Each row has a class, written after it.
550 -314 142 125 -13 279 -40 200 214 -33 -237 -310 3 224 339 -9 326 -106
 -46 75 59 877 228 3 285 104 49 -222 -107 55 134 -269 104 71 -269 226
 -28 -77 -285 -250 -175 => <200>
-310 -214 -253 -96 -159 441 61 29 -305 -248 -194 -196 -66 -6 -233 -233
 60 -13 -38 -35 279 330 271 122 -201 196 70 -161 -72 -30 123 -455 -240
 177 -154 -163 -50 -114 139 249 -89 => <121>
-111 153 246 37 192 -22 -69 -101 -197 -68 -159 -75 123 333 -223 -130 -1
 -160 -83 27 -108 95 32 -54 116 -7 -79 132 12 -52 -29 66 -288 -86 56
 -192 29 278 16 119 30 => <116>
-106 11 17 -190 234 105 -36 -189 186 -444 58 201 -344 -524 -29 349 29
 136 112 78 76 24 240 245 -166 71 384 421 145 -235 -70 -325 -61 76 -362
 -53 151 -344 -238 -25 -208 => <111>
56 152 298 154 205 33 -73 246 -248 -32 -121 -115 148 464 -188 -244 3
 -137 -86 -28 -80 148 101 6 172 -1 -102 130 109 -75 -77 131 -240 -46 -18
 -94 -19 323 138 99 2 => <200>
-408 -7 -153 166 -64 304 -462 43 73 -16 -62 112 -151 343 10 101 261 16
 -255 306 -86 117 38 202 -173 77 -40 158 -25 -135 284 -531 16 277 -106
 156 -41 -375 5 -50 -232 => <151>
-410 -347 -296 -182 -165 386 89 -54 -258 -304 -178 -195 -65 -163 -211
 -300 31 -2 91 12 189 250 278 8 -171 178 33 -156 -154 -51 147 -453 -269
 180 -52 -187 24 -19 -39 261 67 => <194>
-384 -152 -273 -240 -107 354 37 77 -322 -343 -202 -224 -54 -15 -201 -235
 146 -6 45 4 233 346 175 -39 -244 220 87 -138 -143 12 246 -392 -251 194
 -46 -175 3 -94 63 189 -106 => <200>
143 152 232 289 242 84 -128 235 -208 -71 -163 -119 141 445 -187 -168 16
 -99 -210 -34 -84 131 87 -46 152 -2 -115 110 26 -127 -7 96 -211 -15 23
 -38 -87 260 167 203 -80 => <14>
447 -318 133 222 -34 257 -106 152 108 -6 -219 -290 36 203 225 -59 345
 -140 47 59 93 873 296 10 294 99 0 -231 -188 -81 196 -446 83 30 -216 343
 -78 -80 -207 -227 -159 => <59>
-325 138 -131 205 -54 271 -392 -75 122 86 -25 2 -171 406 40 142 245 -77
 -308 193 -57 126 41 188 -191 83 -84 144 -133 -118 256 -511 41 271 -306
 162 -4 -293 25 -36 -186 => <151>
145 130 301 239 180 14 -118 223 -273 1 -150 -87 38 511 -192 -302 -15
 -143 -95 6 -80 101 96 -9 144 -4 -29 39 124 -70 -88 101 -205 -38 -29
 -135 -48 334 157 113 -27 => <111>
463 -380 178 60 -53 268 -20 192 235 -61 -185 -262 49 183 297 33 349 -98
 -72 49 69 861 201 86 333 64 54 -188 -80 -3 139 -260 88 100 -303 182
 -102 -130 -244 -243 -175 => <185>
-127 172 147 61 223 -21 -56 38 -179 -64 -138 -15 123 381 -200 -160 -35
 -179 -132 61 -124 107 -18 -20 154 -24 -119 139 -20 -118 27 16 -275 -47
 88 -164 79 298 36 100 42 => <14>
558 -370 113 262 64 275 -96 195 102 -26 -175 -312 40 90 312 39 333 -85
 25 94 24 862 331 -17 307 107 -62 -200 -180 -99 214 -375 70 20 -148 318
 -87 -92 -220 -164 -181 => <151>
-363 -232 -289 -132 -169 418 69 7 -256 -241 -195 -204 -121 -91 -200 -226
 26 -46 82 1 184 261 269 -55 -216 201 85 -188 -224 -15 148 -475 -263 219
 -78 -129 -34 8 -59 225 -53 => <116>
436 -350 159 85 -13 242 -40 175 227 -95 -245 -348 15 259 334 -3 314 -115
 11 63 94 840 168 16 276 82 30 -196 -69 22 152 -327 73 89 -305 161 -64
 -140 -285 -255 -224 => <18>
666 -312 165 239 80 293 -80 231 100 106 -196 -290 -35 46 271 52 242 -174
 -45 99 -52 698 325 -13 396 33 -151 -254 -250 -53 130 -362 149 -12 -260
 314 -53 9 -240 -201 -159 => <111>
591 -350 138 46 -25 283 -28 142 261 -20 -190 -298 45 213 293 57 305 -146
 -85 67 66 899 179 107 274 147 -41 -150 -131 -5 112 -304 128 79 -240 169
 -78 -94 -248 -302 -154 => <14>
-326 -288 -303 -136 -164 346 106 47 -286 -284 -174 -200 -73 -22 -208
 -277 59 -79 146 -2 250 332 299 -24 -183 213 114 -163 -185 -32 111 -512
 -227 228 -87 -164 -27 -42 10 219 13 => <121>
698 -351 212 263 29 290 -79 114 175 135 -209 -267 -7 48 296 65 280 -118
 -64 90 -31 756 315 28 386 79 -138 -272 -263 -54 84 -383 109 29 -243 257
 -58 -15 -252 -218 -90 => <151>
-88 121 294 104 171 -55 -42 35 -261 -45 -142 -74 142 319 -195 -186 -2
 -191 -48 39 -93 38 30 -29 191 -23 -115 137 -19 -128 -7 6 -322 -78 109
 -86 21 278 49 89 71 => <121>
-381 55 -180 179 -133 286 -430 -31 86 -4 -54 123 -79 309 -50 108 254 41
 -335 240 -83 83 -14 226 -110 104 -127 173 11 -80 225 -479 43 269 -64
 148 -24 -344 13 -31 -206 => <18>
90 113 293 237 152 21 -123 235 -269 -43 -115 -110 94 424 -221 -148 -3
 -75 -132 -22 -39 44 113 -41 135 17 -131 126 69 -113 -18 34 -235 -38 -12
 -74 -10 254 130 104 -15 => <111>
-337 -239 -212 -208 -142 303 66 39 -416 -322 -146 -203 -20 -53 -202 -256
 144 -35 10 11 269 395 228 -26 -218 135 91 -117 -89 -73 155 -418 -283
 136 -8 -179 -23 -46 -5 287 -50 => <194>
-401 -3 -144 195 -70 286 -436 -37 74 -8 -86 81 -131 339 -94 92 250 11
 -315 239 -98 88 15 196 -111 93 -102 198 27 -124 196 -530 57 228 -93 152
 -12 -378 20 -58 -193 => <18>
514 -404 195 145 -15 239 -48 70 213 -28 -248 -291 -7 264 316 -33 306
 -133 -15 64 51 830 232 50 295 95 -6 -182 -152 -19 140 -326 86 103 -239
 266 -68 -53 -227 -290 -128 => <59>
-147 121 237 171 131 26 -45 359 -320 -61 -93 57 117 372 -238 -112 -109
 -165 -110 81 -92 14 130 -90 112 -32 -123 136 95 -100 15 -1 -235 -56 55
 32 -28 320 38 162 -50 => <111>
586 -406 212 91 -11 273 9 178 229 11 -209 -361 29 99 332 16 350 -104 -35
 66 61 856 174 45 310 101 -41 -176 -157 -9 147 -218 80 74 -264 237 -68
 -148 -286 -239 -181 => <151>
-163 59 262 120 141 -34 -66 197 -289 -48 -76 41 163 318 -249 -109 -67
 -120 -9 36 -57 24 157 -65 169 -67 -67 78 51 -154 -31 18 -301 -22 98 -52
 -50 378 4 170 -80 => <151>
-140 139 54 -139 228 138 -131 -154 189 -536 72 205 -257 -497 -61 384 65
 176 -26 99 38 194 223 252 -246 56 406 415 177 -170 9 -282 -7 99 -321
 -12 84 -466 -169 25 -234 => <59>
-332 -299 -303 -145 -127 342 111 -32 -222 -253 -164 -200 -66 -118 -200
 -280 35 -11 124 -4 198 266 245 4 -145 199 14 -183 -229 -45 159 -447
 -271 240 1 -148 4 7 -35 238 32 => <151>
26 143 196 170 172 46 -51 185 -223 -49 -144 -61 145 481 -188 -157 23
 -121 -174 -14 -40 109 52 -38 167 13 -79 106 33 -120 -30 110 -204 -2 20
 -118 -17 290 130 112 -68 => <14>
606 -278 154 265 45 275 -116 278 123 120 -203 -238 -49 24 334 131 298
 -124 -65 118 -117 721 364 -12 402 58 -113 -293 -279 -57 120 -423 100 8
 -189 314 29 75 -313 -248 -110 => <200>
-206 100 102 -210 244 147 -144 -150 177 -615 85 225 -250 -458 -45 432
 102 186 -108 81 139 148 160 250 -200 62 465 427 192 -173 16 -327 -48 74
 -311 63 53 -505 -167 108 -238 => <116>
-283 -328 -272 -170 -191 370 97 79 -302 -243 -196 -236 -91 -53 -229 -356
 69 -52 123 20 266 260 281 -25 -201 219 55 -183 -87 -18 142 -415 -229
 195 -37 -120 4 -5 26 231 22 => <111>
-404 -229 -257 -196 -197 456 51 -10 -344 -220 -155 -177 -3 -16 -253 -244
 103 -23 -50 -22 289 320 266 100 -153 212 15 -170 -81 -45 97 -398 -250
 221 -157 -169 -33 -61 131 270 -74 => <185>
-300 -56 -131 121 -89 322 -493 -11 136 14 -70 80 -80 405 39 40 279 20
 -338 275 -56 161 -26 240 -129 80 -43 194 51 -107 237 -447 77 237 -133
 111 -88 -450 0 -74 -163 => <85>
589 -382 193 172 39 278 -59 190 171 -53 -182 -296 -11 121 355 19 271
 -107 -89 104 20 848 257 20 320 57 -38 -201 -161 -1 175 -294 124 59 -224
 278 -52 -37 -259 -244 -206 => <194>
-339 -47 -139 183 -88 334 -448 -44 73 -6 -80 95 -124 367 5 54 251 19
 -366 264 -57 152 46 254 -132 49 -94 178 18 -138 222 -516 59 255 -146
 171 -66 -364 -51 -16 -224 => <194>
510 -343 113 205 13 334 -163 225 129 11 -194 -256 90 78 211 11 325 -89
 38 122 40 838 358 16 287 155 -6 -201 -205 -77 156 -436 60 25 -139 269
 -59 -77 -237 -240 -233 => <85>
-186 27 -88 -200 250 112 -34 -201 231 -419 105 218 -311 -545 -3 343 104
 148 89 64 49 147 291 249 -100 12 390 385 91 -293 -80 -278 -32 60 -284 7
 139 -328 -267 10 -180 => <200>
-345 -84 -193 -237 -122 302 92 88 -410 -318 -153 -255 -22 -49 -214 -236
 178 -38 64 -2 315 363 185 -64 -282 193 33 -130 -111 -52 251 -400 -290
 168 -61 -205 -57 -63 22 231 -98 => <151>
-170 32 11 -168 251 83 -107 -234 174 -450 116 234 -250 -516 -35 421 63
 199 -14 100 34 159 201 278 -149 10 401 364 94 -187 -42 -284 -69 100
 -250 -73 144 -431 -169 82 -224 => <151>
-366 -223 -266 -225 -132 276 71 -56 -314 -330 -166 -217 -15 -1 -146 -238
 94 -54 48 11 242 374 186 -4 -225 205 155 -113 -74 -23 199 -400 -296 160
 -97 -214 30 -63 -32 248 -29 => <121>
-354 -53 -188 195 -103 324 -461 -69 99 -6 -69 132 -106 289 -19 95 225 55
 -295 254 -74 109 21 241 -122 113 -154 170 -50 -173 197 -509 9 259 -105
 174 -68 -373 -47 2 -202 => <194>
-141 225 244 135 180 -4 -61 203 -237 -126 -67 -14 97 412 -228 -98 -28
 -169 -137 31 -84 94 111 -90 94 -68 -123 109 92 -105 18 -1 -224 -15 21
 -73 -75 330 107 122 -42 => <18>
-109 129 252 127 179 -37 -104 45 -234 0 -128 7 164 263 -206 -131 -39
 -171 -84 88 -179 26 92 -33 192 -40 -50 106 -7 -117 -21 45 -307 -37 141
 -109 83 325 19 149 17 => <185>
-190 122 14 -149 229 150 -145 -158 167 -523 113 188 -240 -405 -61 432 93
 178 -79 86 76 244 208 245 -223 128 422 442 134 -157 -31 -327 -45 70
 -340 -45 166 -466 -176 54 -204 => <116>
-327 -163 -272 -198 -162 348 39 84 -371 -315 -191 -250 -12 31 -196 -261
 159 -20 7 -22 283 390 182 -66 -266 238 105 -137 -107 -14 217 -401 -267
 184 -29 -122 -27 -81 13 252 -94 => <200>
719 -338 169 253 66 294 -143 219 170 114 -189 -260 27 -62 296 99 223
 -128 -55 113 -91 709 334 -3 407 61 -102 -256 -269 -20 80 -350 104 2
 -139 260 -18 49 -287 -208 -143 => <85>
492 -321 181 119 -26 267 -54 182 216 -27 -224 -308 -5 152 298 -47 298
 -111 -14 97 54 822 241 61 270 95 -19 -186 -108 29 128 -211 130 66 -215
 226 -36 -77 -223 -279 -149 => <59>
534 -416 209 82 -6 297 -72 165 237 -57 -181 -360 71 152 277 -2 271 -106
 10 79 41 851 224 30 304 134 17 -159 -149 0 135 -289 68 65 -206 163 -60
 -153 -259 -301 -115 => <85>
598 -296 133 358 64 282 -118 159 84 121 -211 -290 18 -8 285 101 221 -121
 -28 130 -147 662 389 -58 454 34 -212 -295 -237 -48 119 -374 110 9 -123
 243 18 61 -261 -176 -110 => <18>
-103 -55 -23 -173 276 146 -123 -242 199 -423 93 200 -250 -567 -66 349 56
 172 -4 47 39 76 225 250 -94 -18 431 381 100 -236 -64 -288 -57 72 -266
 -12 106 -358 -173 52 -272 => <85>
-35 149 272 87 191 -58 -76 26 -238 -61 -96 -47 131 344 -165 -180 -13
 -157 -101 38 -82 82 42 -3 157 -40 -65 107 33 -112 -8 43 -267 -15 124
 -137 0 269 81 108 55 => <185>
-322 -288 -301 -199 -173 358 115 57 -284 -284 -172 -211 -96 -72 -184
 -251 70 -50 116 9 252 268 280 -2 -244 237 59 -168 -148 -66 128 -517
 -260 211 -82 -173 -8 -19 -9 175 37 => <121>
-364 126 -133 190 -40 315 -428 -132 138 7 -73 30 -144 298 26 172 204 -70
 -332 233 -92 60 39 242 -124 160 -89 154 -108 -76 286 -509 71 264 -319
 197 44 -339 2 -37 -207 => <121>
-338 -213 -258 -242 -155 269 78 -1 -375 -324 -119 -222 -19 -1 -200 -255
 141 -48 8 -21 271 375 149 4 -211 205 108 -53 -104 -43 222 -345 -262 189
 -45 -219 -17 -73 58 221 -53 => <121>
-314 0 -127 167 -35 276 -424 -100 91 152 -15 86 -143 263 13 145 207 -42
 -332 246 -95 167 56 245 -133 23 -56 164 -89 -112 282 -500 106 240 -320
 174 40 -419 45 18 -191 => <151>
-296 143 -129 220 -87 284 -380 -154 36 83 -65 21 -155 334 45 47 230 -58
 -375 198 -38 109 -10 175 -125 74 -109 151 -16 -86 253 -493 73 232 -307
 148 22 -345 29 19 -127 => <18>
77 110 246 235 209 21 -76 223 -269 -6 -111 -30 135 372 -194 -166 -14 -88
 -82 12 -104 102 148 -20 198 15 -130 71 -6 -113 -47 37 -245 -18 36 -123
 25 372 106 106 -28 => <151>
-422 -250 -304 -149 -111 302 74 -119 -326 -280 -127 -144 -63 -111 -271
 -326 81 -11 1 9 144 394 210 50 -162 204 81 -107 -138 -45 142 -348 -286
 172 8 -191 97 19 6 300 -3 => <194>
-343 -15 -146 198 -148 336 -429 -92 45 19 -119 53 -101 311 -47 44 264 3
 -295 256 -55 114 82 220 -104 89 -64 115 23 -91 196 -544 15 278 -71 125
 -15 -326 -18 -9 -204 => <18>
43 171 259 215 180 -16 -130 168 -237 -44 -137 -122 110 458 -180 -163 40
 -98 -142 -23 -120 112 71 -52 170 -15 -140 68 57 -89 -74 47 -258 -28 -12
 -207 -1 337 81 105 -10 => <18>
-242 88 -140 179 -20 283 -474 -51 125 117 -21 45 -186 339 32 136 218 -78
 -379 228 -143 172 -2 161 -177 79 -27 149 -82 -79 262 -433 105 257 -385
 93 14 -354 35 -9 -179 => <85>
-303 -195 -354 -122 -125 384 93 24 -225 -217 -200 -243 -58 -37 -171 -269
 102 -48 90 -51 240 324 270 0 -160 187 20 -167 -229 -19 128 -450 -236
 218 -85 -84 2 -15 -14 263 -39 => <200>
-142 184 200 95 179 -57 -37 -17 -195 -59 -110 -65 104 355 -211 -189 -9
 -167 -33 42 -119 61 57 -37 97 -115 -25 113 81 -124 -20 0 -319 -63 150
 -161 33 295 68 89 14 => <18>
459 -367 80 261 -15 385 -110 239 205 10 -284 -255 58 119 180 -20 301
 -166 8 103 -15 812 337 74 325 136 37 -175 -175 -64 158 -448 111 23 -179
 288 -84 -124 -217 -159 -183 => <14>
-240 97 144 122 131 58 -91 268 -220 -135 -95 76 175 440 -273 -105 -53
 -114 -78 62 -25 86 201 -64 87 3 -11 69 74 -172 -87 -4 -273 -12 117 -20
 -50 351 52 198 -81 => <14>
-357 -312 -287 -185 -159 360 88 -30 -257 -303 -178 -209 -92 -118 -209
 -270 85 -36 83 7 230 279 293 38 -155 201 97 -194 -158 -7 143 -470 -248
 250 -63 -144 26 4 2 231 0 => <121>
-321 -209 -267 -220 -160 323 84 -15 -359 -264 -158 -207 13 -50 -206 -280
 104 -42 27 -6 248 362 154 23 -209 190 119 -108 -96 -66 226 -360 -251
 204 6 -188 -42 -106 21 279 -59 => <14>
-341 64 -152 163 -50 286 -409 -163 122 96 -56 64 -98 311 19 107 233 -66
 -335 216 -105 155 24 236 -90 105 -106 165 -75 -98 275 -471 98 268 -372
 119 35 -403 31 25 -103 => <185>
-333 -233 -305 -155 -165 364 83 82 -288 -223 -215 -190 -86 -83 -172 -287
 95 -20 94 -15 222 244 266 -1 -165 192 24 -190 -170 20 138 -442 -241 215
 -56 -150 23 13 31 252 38 => <200>
402 -341 117 227 -3 309 -148 229 155 -66 -223 -285 75 144 203 54 384
 -127 25 131 27 829 326 16 283 182 1 -160 -205 -99 254 -481 50 11 -189
 352 -22 -156 -178 -243 -188 => <121>
-387 -202 -265 -229 -222 326 89 87 -321 -244 -173 -153 5 -13 -260 -242
 88 -57 70 21 240 353 166 7 -210 236 128 -148 -120 -45 186 -395 -264 184
 24 -217 9 -53 39 185 -52 => <14>
-288 -108 -100 -258 171 47 -35 -414 268 -418 102 306 -242 -401 -112 383
 -10 152 145 114 -2 212 214 302 -147 114 370 444 240 -156 -283 -333 -111
 71 -344 -140 233 -314 -415 -33 -177 => <111>
-197 131 239 172 139 -8 -25 245 -313 -71 -69 90 102 413 -222 -68 -85
 -170 -176 65 -67 80 166 -100 89 -69 -115 138 52 -117 -52 -23 -228 -11 1
 -31 -11 355 22 202 -23 => <194>
-174 72 243 152 126 -9 -99 293 -254 -77 -74 13 180 450 -245 -92 -69 -163
 -23 56 -99 75 172 -59 121 22 -25 103 31 -153 -66 -8 -299 -60 77 -36 -14
 348 88 83 -40 => <121>
-282 -218 -257 -196 -139 339 70 54 -343 -242 -159 -237 20 -33 -243 -220
 62 -66 51 -9 218 382 214 -3 -269 237 77 -88 -148 -71 206 -396 -263 197
 8 -171 -29 -57 47 231 -94 => <14>
-463 22 -128 243 -52 251 -486 -52 76 44 -87 83 -124 400 -59 100 204 -18
 -190 241 -144 77 10 196 -116 121 -99 123 -121 -151 278 -503 40 204 -105
 212 19 -411 180 -94 -127 => <59>
-139 105 253 153 193 -40 -53 254 -330 -39 -80 48 140 359 -246 -103 -28
 -142 -105 69 -40 102 151 -142 111 4 -147 107 17 -125 28 38 -214 -57 84
 16 -5 352 106 160 -48 => <151>
-225 79 7 -217 224 120 -127 -214 196 -496 151 196 -242 -459 -69 452 49
 161 -25 99 30 152 195 226 -195 62 373 328 142 -169 -103 -321 -63 106
 -281 -88 113 -422 -217 27 -161 => <85>
-144 111 224 160 131 21 -73 319 -332 -17 -57 33 85 376 -235 -84 -76 -192
 -79 100 -94 79 165 -120 82 45 -100 104 50 -158 9 35 -212 -79 46 53 5
 321 89 110 -74 => <111>
103 80 291 184 147 -28 -100 155 -336 -12 -119 -79 118 449 -197 -197 -38
 -106 -134 -16 -66 119 36 -80 185 30 -158 109 111 -86 -86 119 -232 -63
 -60 -147 -40 304 8 141 -10 => <111>
-288 32 -115 137 -66 279 -402 -145 75 64 -70 67 -115 323 -13 63 224 -49
 -338 168 -35 130 25 233 -138 6 -33 169 -73 -110 296 -487 101 266 -332
 215 -44 -360 68 4 -207 => <59>
-227 2 -72 -152 172 105 -28 -261 200 -418 75 194 -294 -548 -82 362 47
 146 73 49 39 45 226 234 -127 37 409 401 99 -233 -91 -398 -55 50 -207
 -60 188 -333 -235 -63 -218 => <18>
